Here is a tiny trained network, its code and every weight. The questions are about switching its units off for an input and a class, where a switched-off unit gives its printed mean instead of its output.

import numpy as np


def w(rows, s, z=0):
    codes = np.array(rows[::2]) - 128.0
    scale = np.full(codes.shape[1], s)
    scale[-1] = z or s
    return codes * scale


def norm(h):
    return h / np.sqrt((h * h).mean(-1, keepdims=True) + 1e-5)


def f(y):
    return y / 2 * (1 + np.tanh(0.7978845608 * (y + 0.044715 * y**3)))


def log_softmax(a):
    a = a - a.max(-1, keepdims=True)
    return a - np.log(np.exp(a).sum(-1, keepdims=True))


def net(x, mask):
    res = np.array(x, float).reshape(1, 8) / 4 @ E
    u = 0
    for l in range(4):
        y = f(norm(res) @ A[l][:, :-1].T + A[l][:, -1])
        res = res + np.where(mask[u : u + 3], y, B[l][:, -1]) @ B[l][:, :-1]
        u += 3
    return log_softmax(norm(res)[-1] @ U[:, :-1].T + U[:, -1])


A, B = {}, {}
E = w([
[127,125,121,126,115,124,135,120,135,129],'x0',
[136,107,172,211,90,46,176,95,18,128],'x1',
[169,82,254,121,103,154,136,118,149,208],'x2',
[87,85,105,81,187,95,188,171,179,192],'x3',
[126,132,127,125,129,127,130,123,130,130],'x4',
[135,149,135,150,134,134,140,142,136,124],'x5',
[135,136,127,137,121,129,140,130,137,124],'x6',
[121,119,134,131,136,138,125,139,121,121],'x7',
],0.0081)
A[0] = w([
[111,134,163,135,106,224,44,147,252,225,42],'0.n0',
[83,122,48,158,154,194,51,149,252,117,134],'0.n1',
[91,126,137,158,79,210,85,84,100,196,254],'0.n2',
],0.0042,0.0023)
B[0] = w([
[102,109,142,46,16,61,198,248,142,108,250],'0.n0',
[152,120,181,140,255,130,98,8,165,97,254],'0.n1',
[185,120,135,105,92,134,187,116,155,8,209],'0.n2',
],0.0097,0.0034)
A[1] = w([
[254,142,164,80,140,204,115,159,155,136,10],'1.n0',
[105,75,73,146,156,69,217,163,73,210,6],'1.n1',
[126,80,219,136,125,166,222,90,143,210,72],'1.n2',
],0.0059,0.0024)
B[1] = w([
[93,146,141,54,16,134,116,103,134,69,200],'1.n0',
[38,159,175,142,171,78,20,211,236,122,254],'1.n1',
[209,59,182,109,255,127,48,56,116,132,252],'1.n2',
],0.0091,0.003)
A[2] = w([
[150,71,66,104,149,136,194,138,217,36,6],'2.n0',
[113,253,74,222,64,75,78,211,47,134,182],'2.n1',
[169,82,54,62,240,170,181,128,226,237,162],'2.n2',
],0.0051,0.0011)
B[2] = w([
[87,165,96,180,104,80,60,138,108,151,195],'2.n0',
[100,41,65,51,127,103,129,100,112,108,199],'2.n1',
[138,93,63,183,90,232,158,190,1,199,253],'2.n2',
],0.01,0.0045)
A[3] = w([
[2,160,51,192,241,111,182,211,162,143,49],'3.n0',
[140,218,61,144,134,180,40,32,184,51,45],'3.n1',
[121,32,163,91,141,158,188,147,190,216,2],'3.n2',
],0.0068,0.0017)
B[3] = w([
[112,230,164,114,23,127,90,54,117,101,253],'3.n0',
[157,23,145,164,221,122,104,183,204,254,218],'3.n1',
[95,194,54,170,202,107,234,152,179,143,200],'3.n2',
],0.0085,0.0057)
U = w([
[171,54,161,186,235,110,96,115,199,196,253],'0',
[138,45,32,149,110,92,158,79,30,46,79],'1',
[180,119,174,59,34,166,146,174,209,40,118],'2',
[225,112,220,180,92,130,180,61,47,86,88],'3',
[100,195,31,155,87,223,92,111,87,166,88],'4',
[42,192,131,137,92,31,90,106,135,89,107],'5',
[113,147,119,93,146,159,254,225,148,183,122],'6',
],0.017,0.0032)

Each question gives the input, the list of numbers given to net, and the class t.
The units are the neurons (one row each of A and B). Each row of codes is followed by its name. A weight is (code - 128) times the scale printed after its matrix; where a second scale follows, it is the last column's (A, B and U).
mask holds one flag per neuron, layer by layer. A switched-off neuron (its flag False) gives its mean, the last column of its row in B, instead of its output. The means were averaged over made-up inputs and are rounded, as every weight is.
A unit's drop is (log p(t) with every unit on - log p(t) with that unit switched off) / (log p(t) with every unit on - log p(t) with every unit switched off).
The circuit of an input: a set's keep is (log p(t) with only the set's units on - log p(t) with every unit switched off) / (log p(t) with every unit on - log p(t) with every unit switched off). Starting from all 12 units, units are removed one at a time, each time the one whose removal leaves the highest keep (on an exact tie, the one counted first), for as long as the keep stays at least 0.8.
units of the circuit, in order: the units of the circuit, biggest drop first
top k neurons: the k neurons with the biggest drops, biggest first
top k neurons in layer l: the k neurons of layer l with the biggest drops, biggest first
drop of u: that unit's drop, to one decimal
input [-8,7,-4,-8,7,8,8,-4], class 1: units of the circuit, in order	[2.n1]
input [-4,-5,0,-7,-6,2,1,8], class 0: top 2 neurons	[3.n1; 0.n1]
input [-4,-3,4,1,-4,-2,8,-4], class 6: top 4 neurons	[0.n0; 3.n2; 3.n0; 1.n1]
input [-1,8,-1,-6,5,-6,5,0], class 1: top 4 neurons	[2.n1; 0.n1; 1.n2; 3.n0]
input [4,1,-4,6,-4,6,6,5], class 5: top 2 neurons	[1.n1; 3.n0]
input [-7,-3,8,3,2,-3,5,-3], class 6: top 2 neurons	[3.n2; 0.n0]
input [2,3,0,-2,8,8,6,0], class 1: units of the circuit, in order	[0.n1; 2.n1]
input [-5,-3,0,1,3,-7,-7,6], class 4: top 4 neurons	[2.n0; 2.n2; 1.n1; 1.n2]
input [8,8,-7,1,7,5,-2,0], class 5: top 2 neurons	[1.n1; 2.n2]
input [-3,2,7,0,-4,4,-5,-4], class 3: top 3 neurons	[3.n1; 0.n2; 1.n1]
input [7,4,3,1,-7,0,4,-4], class 0: top 2 neurons	[3.n0; 0.n1]
input [-3,-5,7,0,-1,-2,-2,-4], class 2: top 2 neurons	[1.n0; 0.n2]
input [-5,0,-2,4,6,-1,0,7], class 4: top 2 neurons	[0.n0; 2.n2]
input [-2,6,-4,4,-5,-7,6,3], class 5: units of the circuit, in order	[1.n1]
input [5,5,-8,1,-1,1,-3,4], class 5: top 4 neurons	[1.n1; 2.n2; 3.n0; 0.n2]
input [-5,-7,-4,0,-3,0,1,8], class 0: top 2 neurons	[0.n1; 3.n1]
input [5,-2,5,-1,-1,8,5,1], class 2: top 2 neurons	[2.n2; 0.n2]
input [-3,-3,2,3,1,0,-1,-1], class 6: drop of 0.n0	0.1
input [-4,-7,5,6,4,-6,6,2], class 6: drop of 1.n0	0.0
input [1,-4,-4,-2,4,-2,-8,-5], class 0: units of the circuit, in order	[3.n1]
input [-1,-7,-7,-4,5,7,8,-8], class 0: drop of 3.n1	0.7
input [5,-8,-5,-6,-1,1,-7,5], class 0: drop of 3.n1	0.2
input [7,0,-4,5,-2,4,4,7], class 4: top 2 neurons in layer 0	[0.n0; 0.n1]
input [2,-2,1,1,6,1,0,8], class 6: top 2 neurons in layer 0	[0.n0; 0.n1]
input [-4,-8,1,3,-5,-7,3,-2], class 6: top 2 neurons in layer 3	[3.n2; 3.n0]
